Here is a tiny trained network, its code and every weight. The questions are about switching its units off for an input and a target symbol, where a switched-off unit gives its printed mean instead of its output.

import numpy as np


def w(rows, s, z=0):
    codes = np.array(rows[::2]) - 128.0
    scale = np.full(codes.shape[1], s)
    scale[-1] = z or s
    return codes * scale


def norm(h):
    return h / np.sqrt((h * h).mean(-1, keepdims=True) + 1e-5)


def f(y):
    return y / 2 * (1 + np.tanh(0.7978845608 * (y + 0.044715 * y**3)))


def softmax(a):
    e = np.exp(a - a.max(-1, keepdims=True))
    return e / e.sum(-1, keepdims=True)


def log_softmax(a):
    a = a - a.max(-1, keepdims=True)
    return a - np.log(np.exp(a).sum(-1, keepdims=True))


def net(x, mask):
    ids = ['αβγεζθμξπστφψω'.index(c) for c in x.split()]
    T = len(ids)
    res = E[ids] + P[:T]
    q, k, v = (norm(res) @ M[0].T for M in (Q, K, V))
    z = softmax(np.where(np.tri(T) > 0, q @ k.T / 3**0.5, -1e9)) @ v
    res = res + np.where(mask[0], z, O[0][:, -1]) @ O[0][:, :-1]
    y = f(norm(res) @ A[0][:, :-1].T + A[0][:, -1])
    res = res + np.where(mask[1:9], y, B[0][:, -1]) @ B[0][:, :-1]
    return log_softmax(norm(res)[-1] @ U[:, :-1].T + U[:, -1])


Q, K, V, O, A, B = {}, {}, {}, {}, {}, {}
E = w([
[138,147,151,103,116,97],'α',
[134,150,154,101,110,97],'β',
[137,14,121,98,193,250],'γ',
[250,66,117,75,164,120],'ε',
[98,143,44,224,94,120],'ζ',
[108,157,134,86,128,134],'θ',
[145,186,100,183,120,122],'μ',
[171,159,150,100,129,143],'ξ',
[170,152,114,87,181,161],'π',
[100,151,162,114,145,101],'σ',
[148,122,136,171,99,217],'τ',
[128,158,124,107,172,104],'φ',
[148,162,156,138,164,121],'ψ',
[238,135,132,179,101,55],'ω',
],0.014)
P = w([
[103,198,2,251,19,102],'0',
[116,177,49,194,46,105],'1',
[98,168,66,181,73,116],'2',
[105,159,106,138,69,99],'3',
[101,149,123,115,84,111],'4',
[107,127,138,98,96,120],'5',
[100,106,147,88,117,135],'6',
[102,83,163,78,116,129],'7',
[106,61,168,75,132,140],'8',
],0.0057)
Q[0] = w([
[139,153,218,6,122,108],'h1',
[118,220,125,151,133,114],'h1',
[161,180,140,97,190,122],'h1',
],0.015)
K[0] = w([
[128,137,191,81,195,127],'h1',
[133,247,134,208,178,96],'h1',
[98,132,174,140,190,90],'h1',
],0.014)
V[0] = w([
[32,112,146,154,80,88],'h1',
[142,102,92,99,2,204],'h1',
[85,74,7,62,150,87],'h1',
],0.0078)
O[0] = w([
[51,12,131,112,87,81,84],'h1',
[151,107,209,38,108,196,6],'h1',
[113,159,40,2,109,60,73],'h1',
],0.007,0.0027)
A[0] = w([
[136,201,60,154,91,89,192],'n1',
[111,175,90,229,181,131,3],'n2',
[198,96,189,203,115,144,38],'n3',
[72,195,189,122,128,104,154],'n4',
[124,139,79,80,151,224,71],'n5',
[249,101,65,153,130,95,56],'n6',
[66,1,88,174,114,130,52],'n7',
[142,107,216,105,118,226,62],'n8',
],0.0097,0.0048)
B[0] = w([
[112,84,158,120,208,156,255],'n1',
[128,127,228,152,99,143,190],'n2',
[63,141,115,86,126,99,175],'n3',
[168,187,147,116,121,138,165],'n4',
[194,128,192,154,143,121,155],'n5',
[58,130,97,129,46,67,162],'n6',
[185,114,1,149,139,176,141],'n7',
[62,219,87,133,138,115,168],'n8',
],0.0098,0.0076)
U = w([
[138,41,167,89,113,152,120],'α',
[140,87,151,98,77,149,108],'β',
[245,177,135,112,181,189,57],'γ',
[213,190,93,97,100,77,253],'ε',
[136,106,57,162,113,158,222],'ζ',
[147,132,146,103,104,119,83],'θ',
[129,106,214,221,150,135,108],'μ',
[82,109,159,28,91,139,104],'ξ',
[159,172,141,133,153,83,243],'π',
[140,138,155,90,112,118,60],'σ',
[94,251,87,128,89,158,102],'τ',
[77,126,111,72,223,84,110],'φ',
[143,135,141,109,110,128,89],'ψ',
[108,125,129,140,56,39,144],'ω',
],0.012,0.0043)

Each question gives the input, a string of symbols that net reads in full, and the target symbol t.
The units are the heads (3 rows each of Q, K, V and O) and the neurons (one row each of A and B). Each row of codes is followed by its name. A weight is (code - 128) times the scale printed after its matrix; where a second scale follows, it is the last column's (O, A, B and U).
mask holds one flag per unit, heads first, then neurons. A switched-off unit (its flag False) gives its mean, the last column of its rows in O or B, instead of its output. The means were averaged over made-up inputs and are rounded, as every weight is.
A unit's drop is (log p(t) with every unit on - log p(t) with that unit switched off) / (log p(t) with every unit on - log p(t) with every unit switched off).
The circuit of an input: a set's keep is (log p(t) with only the set's units on - log p(t) with every unit switched off) / (log p(t) with every unit on - log p(t) with every unit switched off). Starting from all 9 units, units are removed one at a time, each time the one whose removal leaves the highest keep (on an exact tie, the one counted first), for as long as the keep stays at least 0.8.
units of the circuit, in order: the units of the circuit, biggest drop first
unit that matters most: the unit with the biggest drop
top k neurons: the k neurons with the biggest drops, biggest first
drop of u: that unit's drop, to one decimal
input ω γ π ζ ψ β ζ π θ, target γ: unit that matters most -> h1
input ζ ξ β, target τ: units of the circuit, in order -> [h1, n8, n1]
input μ ε ψ φ, target μ: units of the circuit, in order -> [h1, n2]
input γ ε τ θ ε ψ φ π ξ, target φ: units of the circuit, in order -> [n1, h1]
input ε σ φ ξ τ, target τ: units of the circuit, in order -> [n8, n1]
input ψ φ φ α ξ ξ ξ α, target τ: units of the circuit, in order -> [h1, n8]
input σ τ μ ψ ε ζ μ ξ θ, target τ: top 3 neurons -> [n8, n1, n2]
input ζ ψ α γ β, target μ: top 2 neurons -> [n8, n6]
input α μ π σ π, target ζ: units of the circuit, in order -> [h1, n7]
input ψ β φ φ ψ ε, target ε: units of the circuit, in order -> [h1, n6]
input φ ψ ζ φ θ μ σ ζ α, target ζ: units of the circuit, in order -> [h1, n7]
input φ γ β, target φ: top 2 neurons -> [n1, n2]
input φ φ τ π, target φ: top 2 neurons -> [n1, n6]
input γ ω φ ξ α ψ ψ ψ σ, target μ: units of the circuit, in order -> [h1]
input φ μ ξ, target φ: top 2 neurons -> [n1, n2]
input ψ ω τ μ ζ, target ζ: drop of n7 -> 0.5
input θ α γ ξ α, target τ: drop of h1 -> 1.8
input ξ θ φ α, target φ: drop of n1 -> 0.6
